Here is a tiny trained network, its code and every weight. The questions are about switching its units off for an input and a class, where a switched-off unit gives its printed mean instead of its output.

import numpy as np


def w(rows, s, z=0):
    codes = np.array(rows[::2]) - 128.0
    scale = np.full(codes.shape[1], s)
    scale[-1] = z or s
    return codes * scale


def f(y):
    return y / 2 * (1 + np.tanh(0.7978845608 * (y + 0.044715 * y**3)))


def log_softmax(a):
    a = a - a.max(-1, keepdims=True)
    return a - np.log(np.exp(a).sum(-1, keepdims=True))


def net(x, mask):
    res = np.array(x, float).reshape(1, 8) / 4 @ E
    y = f(res @ A[0][:, :-1].T + A[0][:, -1])
    res = res + np.where(mask, y, B[0][:, -1]) @ B[0][:, :-1]
    return log_softmax(res[-1] @ U[:, :-1].T + U[:, -1])


A, B = {}, {}
E = w([
[85,48,107,169,67,223,142,107],'x0',
[125,73,59,184,198,112,43,97],'x1',
[52,225,119,190,158,137,39,110],'x2',
[97,74,194,54,254,99,184,99],'x3',
[168,92,57,204,86,142,98,103],'x4',
[108,111,123,105,140,80,133,74],'x5',
[132,134,26,120,133,138,135,161],'x6',
[64,61,165,85,80,87,76,92],'x7',
],0.0078)
A[0] = w([
[196,1,139,45,74,133,180,120,147],'n0',
[101,218,187,186,48,135,80,110,202],'n1',
[181,55,126,203,202,3,108,166,226],'n2',
[135,137,150,116,168,100,139,71,21],'n3',
[135,44,152,129,129,150,170,142,213],'n4',
[139,158,170,100,95,162,96,101,43],'n5',
[237,97,95,82,199,166,153,171,13],'n6',
[153,111,73,185,163,134,55,144,108],'n7',
[196,152,122,88,159,80,118,194,13],'n8',
[193,67,192,87,229,75,195,224,210],'n9',
[123,217,162,121,57,121,161,159,201],'n10',
[154,69,124,51,76,140,211,108,124],'n11',
[190,176,150,94,210,119,238,235,243],'n12',
[174,110,53,193,123,145,141,79,107],'n13',
[148,120,117,180,175,111,92,179,2],'n14',
],0.0078,0.0048)
B[0] = w([
[162,57,87,112,33,169,231,195,206],'n0',
[195,66,48,234,69,176,52,227,213],'n1',
[207,167,17,76,126,189,130,109,204],'n2',
[71,192,136,89,148,83,85,75,134],'n3',
[134,94,100,164,144,115,122,161,175],'n4',
[242,42,87,216,3,210,126,177,129],'n5',
[191,100,173,201,173,159,102,55,155],'n6',
[56,243,109,210,83,180,61,226,183],'n7',
[121,112,176,60,103,150,191,123,147],'n8',
[185,234,55,114,162,197,114,8,229],'n9',
[201,123,20,188,135,161,173,176,206],'n10',
[243,34,95,112,45,166,167,215,184],'n11',
[242,183,66,148,246,169,45,35,251],'n12',
[218,69,90,200,47,207,118,191,176],'n13',
[160,167,96,130,131,223,155,130,133],'n14',
],0.0068,0.011)
U = w([
[158,27,125,190,96,151,119,141,210],'0',
[82,191,156,119,93,108,168,200,1],'1',
[2,144,92,81,178,166,62,147,142],'2',
[68,105,168,119,73,71,191,200,2],'3',
[163,198,129,136,239,70,111,59,25],'4',
[76,98,178,152,198,90,90,130,3],'5',
[161,65,96,52,127,99,198,95,190],'6',
[180,178,22,186,121,201,105,116,247],'7',
],0.0088,0.0048)

Each question gives the input, the list of numbers given to net, and the class t.
The units are the neurons (one row each of A and B). Each row of codes is followed by its name. A weight is (code - 128) times the scale printed after its matrix; where a second scale follows, it is the last column's (A, B and U).
mask holds one flag per neuron, in row order. A switched-off neuron (its flag False) gives its mean, the last column of its row in B, instead of its output. The means were averaged over made-up inputs and are rounded, as every weight is.
A unit's drop is (log p(t) with every unit on - log p(t) with that unit switched off) / (log p(t) with every unit on - log p(t) with every unit switched off).
The circuit of an input: a set's keep is (log p(t) with only the set's units on - log p(t) with every unit switched off) / (log p(t) with every unit on - log p(t) with every unit switched off). Starting from the 12 units with the biggest drops (on a tie, the unit counted first), units are removed one at a time, each time the one whose removal leaves the highest keep (on an exact tie, the one counted first), for as long as the keep stays at least 0.8.
circuit, biggest first: the units of the circuit, biggest drop first
unit that matters most: the unit with the biggest drop
top k neurons: the k neurons with the biggest drops, biggest first
drop when u is switched off: that unit's drop, to one decimal
input [8,2,1,8,-3,-6,-2,6], class 6: unit that matters most	n1
input [7,2,-4,5,-7,0,0,0], class 6: circuit, biggest first	(n1, n7)
input [3,5,-1,4,-6,5,1,0], class 6: circuit, biggest first	(n7, n1)
input [-8,-1,-2,6,4,7,7,4], class 4: circuit, biggest first	(n1, n13)
input [8,7,-1,2,-1,7,-8,8], class 6: circuit, biggest first	(n1, n7)
input [-7,-2,2,1,-1,1,-5,5], class 4: circuit, biggest first	(n0, n11)
input [3,3,-1,3,-3,-7,4,6], class 6: circuit, biggest first	(n1, n7, n12)
input [4,-4,3,3,3,-3,-6,-1], class 0: circuit, biggest first	(n9, n12)
input [-1,1,-8,8,-8,1,-5,0], class 7: top 3 neurons	(n9, n12, n0)
input [2,8,-8,5,1,6,-3,3], class 6: top 4 neurons	(n12, n0, n1, n7)
input [2,8,-8,-1,3,-2,-5,2], class 0: top 2 neurons	(n12, n0)
input [5,8,-5,2,8,-6,0,4], class 0: top 4 neurons	(n9, n12, n0, n10)
input [6,-1,1,8,3,4,-8,3], class 6: drop when n13 is switched off	0.1
input [4,7,-4,1,0,1,0,5], class 0: drop when n9 is switched off	0.2
input [-2,-3,1,8,-1,-1,2,-8], class 4: drop when n0 is switched off	0.0
input [-1,4,4,7,-7,-8,-7,8], class 4: top neuron	(n9)
input [-2,3,-4,5,-3,-6,-6,-3], class 4: drop when n13 is switched off	0.2
